Below is a small trained network, with its code and all its weights. Each question gives an input and a target symbol and asks what happens when units are switched off, that is, made to give their printed mean instead of their output.

import numpy as np


def w(rows, s, z=0):
    codes = np.array(rows[::2]) - 128.0
    scale = np.full(codes.shape[1], s)
    scale[-1] = z or s
    return codes * scale


def norm(h):
    return h / np.sqrt((h * h).mean(-1, keepdims=True) + 1e-5)


def f(y):
    return np.maximum(y, 0)


def softmax(a):
    e = np.exp(a - a.max(-1, keepdims=True))
    return e / e.sum(-1, keepdims=True)


def log_softmax(a):
    a = a - a.max(-1, keepdims=True)
    return a - np.log(np.exp(a).sum(-1, keepdims=True))


def net(x, mask):
    ids = ['βγδζηθλξτω'.index(c) for c in x.split()]
    T = len(ids)
    res = E[ids] + P[:T]
    r = norm(res)
    for j in range(2):
        rows = slice(3 * j, 3 * j + 3)
        q, k, v = (r @ M[0][rows].T for M in (Q, K, V))
        z = softmax(np.where(np.tri(T) > 0, q @ k.T / 3**0.5, -1e9)) @ v
        o = O[0][rows]
        res = res + np.where(mask[j], z, o[:, -1]) @ o[:, :-1]
    y = f(norm(res) @ A[0][:, :-1].T + A[0][:, -1])
    res = res + np.where(mask[2:10], y, B[0][:, -1]) @ B[0][:, :-1]
    return log_softmax(norm(res)[-1] @ U[:, :-1].T + U[:, -1])


Q, K, V, O, A, B = {}, {}, {}, {}, {}, {}
E = w([
[97,155,188],'β',
[218,196,217],'γ',
[156,10,1],'δ',
[178,106,97],'ζ',
[138,101,137],'η',
[19,161,160],'θ',
[28,63,103],'λ',
[100,165,69],'ξ',
[177,100,126],'τ',
[137,101,137],'ω',
],0.0094)
P = w([
[232,65,144],'0',
[246,74,173],'1',
[112,118,127],'2',
[243,77,172],'3',
[103,121,110],'4',
[245,71,180],'5',
[97,99,97],'6',
[248,83,176],'7',
[94,107,91],'8',
[249,74,175],'9',
[91,86,68],'10',
[249,72,175],'11',
[90,75,67],'12',
[251,68,172],'13',
],0.0021)
Q[0] = w([
[61,174,92],'head 1',
[133,126,96],'head 1',
[50,88,4],'head 1',
[225,254,214],'head 2',
[124,193,247],'head 2',
[97,97,24],'head 2',
],0.0059)
K[0] = w([
[188,19,152],'head 1',
[116,174,93],'head 1',
[63,196,169],'head 1',
[254,4,246],'head 2',
[236,102,233],'head 2',
[142,138,80],'head 2',
],0.0054)
V[0] = w([
[33,107,87],'head 1',
[2,131,77],'head 1',
[124,107,56],'head 1',
[19,201,206],'head 2',
[169,78,238],'head 2',
[163,88,123],'head 2',
],0.0063)
O[0] = w([
[97,118,69,131],'head 1',
[117,70,138,103],'head 1',
[83,79,136,178],'head 1',
[69,139,140,5],'head 2',
[106,23,150,38],'head 2',
[2,73,90,154],'head 2',
],0.003,0.0019)
A[0] = w([
[174,140,90,196],'neuron 1',
[61,147,80,83],'neuron 2',
[99,110,99,100],'neuron 3',
[78,129,83,101],'neuron 4',
[73,83,148,58],'neuron 5',
[118,59,86,252],'neuron 6',
[2,112,158,74],'neuron 7',
[124,204,57,55],'neuron 8',
],0.0086,0.0029)
B[0] = w([
[58,216,122,213],'neuron 1',
[121,86,174,176],'neuron 2',
[213,134,107,152],'neuron 3',
[255,82,184,170],'neuron 4',
[183,178,134,161],'neuron 5',
[84,147,126,255],'neuron 6',
[67,152,69,200],'neuron 7',
[114,192,161,172],'neuron 8',
],0.0053,0.0051)
U = w([
[73,127,246,7],'β',
[168,163,207,253],'γ',
[116,75,32,207],'δ',
[184,137,51,60],'ζ',
[116,41,177,105],'η',
[8,140,129,90],'θ',
[22,68,55,145],'λ',
[104,241,136,165],'ξ',
[220,68,126,109],'τ',
[109,38,175,102],'ω',
],0.012,0.0029)

Each question gives the input, a string of symbols that net reads in full, and the target symbol t.
The units are the heads (3 rows each of Q, K, V and O) and the neurons (one row each of A and B). Each row of codes is followed by its name. A weight is (code - 128) times the scale printed after its matrix; where a second scale follows, it is the last column's (O, A, B and U).
mask holds one flag per unit, heads first, then neurons. A switched-off unit (its flag False) gives its mean, the last column of its rows in O or B, instead of its output. The means were averaged over made-up inputs and are rounded, as every weight is.
A unit's drop is (log p(t) with every unit on - log p(t) with that unit switched off) / (log p(t) with every unit on - log p(t) with every unit switched off).
The circuit of an input: a set's keep is (log p(t) with only the set's units on - log p(t) with every unit switched off) / (log p(t) with every unit on - log p(t) with every unit switched off). Starting from all 10 units, units are removed one at a time, each time the one whose removal leaves the highest keep (on an exact tie, the one counted first), for as long as the keep stays at least 0.8.
units of the circuit, in order: the units of the circuit, biggest drop first
top k neurons: the k neurons with the biggest drops, biggest first
heads that matter: for each layer, one digit per head in row order, 1 if its drop is at least 0.15 and else 0, layers parted by /
drop of u: that unit's drop, to one decimal
input λ δ η ξ ξ ζ ζ, target ξ: heads that matter	01
input λ λ τ, target λ: heads that matter	00
input β ω ξ τ ω ξ ω, target ξ: heads that matter	01
input λ τ ξ ξ γ ξ η, target ξ: top 2 neurons	(neuron 7; neuron 2)
input ξ λ ξ τ λ γ ξ ξ ξ β τ, target ξ: top 2 neurons	(neuron 1; neuron 7)
input ζ τ λ η ω, target λ: units of the circuit, in order	(neuron 4; neuron 1)
input δ ω τ, target δ: units of the circuit, in order	(head 2; neuron 4)
input γ ξ τ, target ξ: top 2 neurons	(neuron 1; neuron 4)
input ζ ζ λ ζ ω, target λ: units of the circuit, in order	(neuron 6; neuron 8; neuron 1)
input ξ ω η ω ζ, target ξ: drop of neuron 1	0.5
input θ λ τ, target λ: drop of head 2	0.2
input δ γ η ξ ξ β ζ ξ ω, target ξ: drop of neuron 1	-0.1
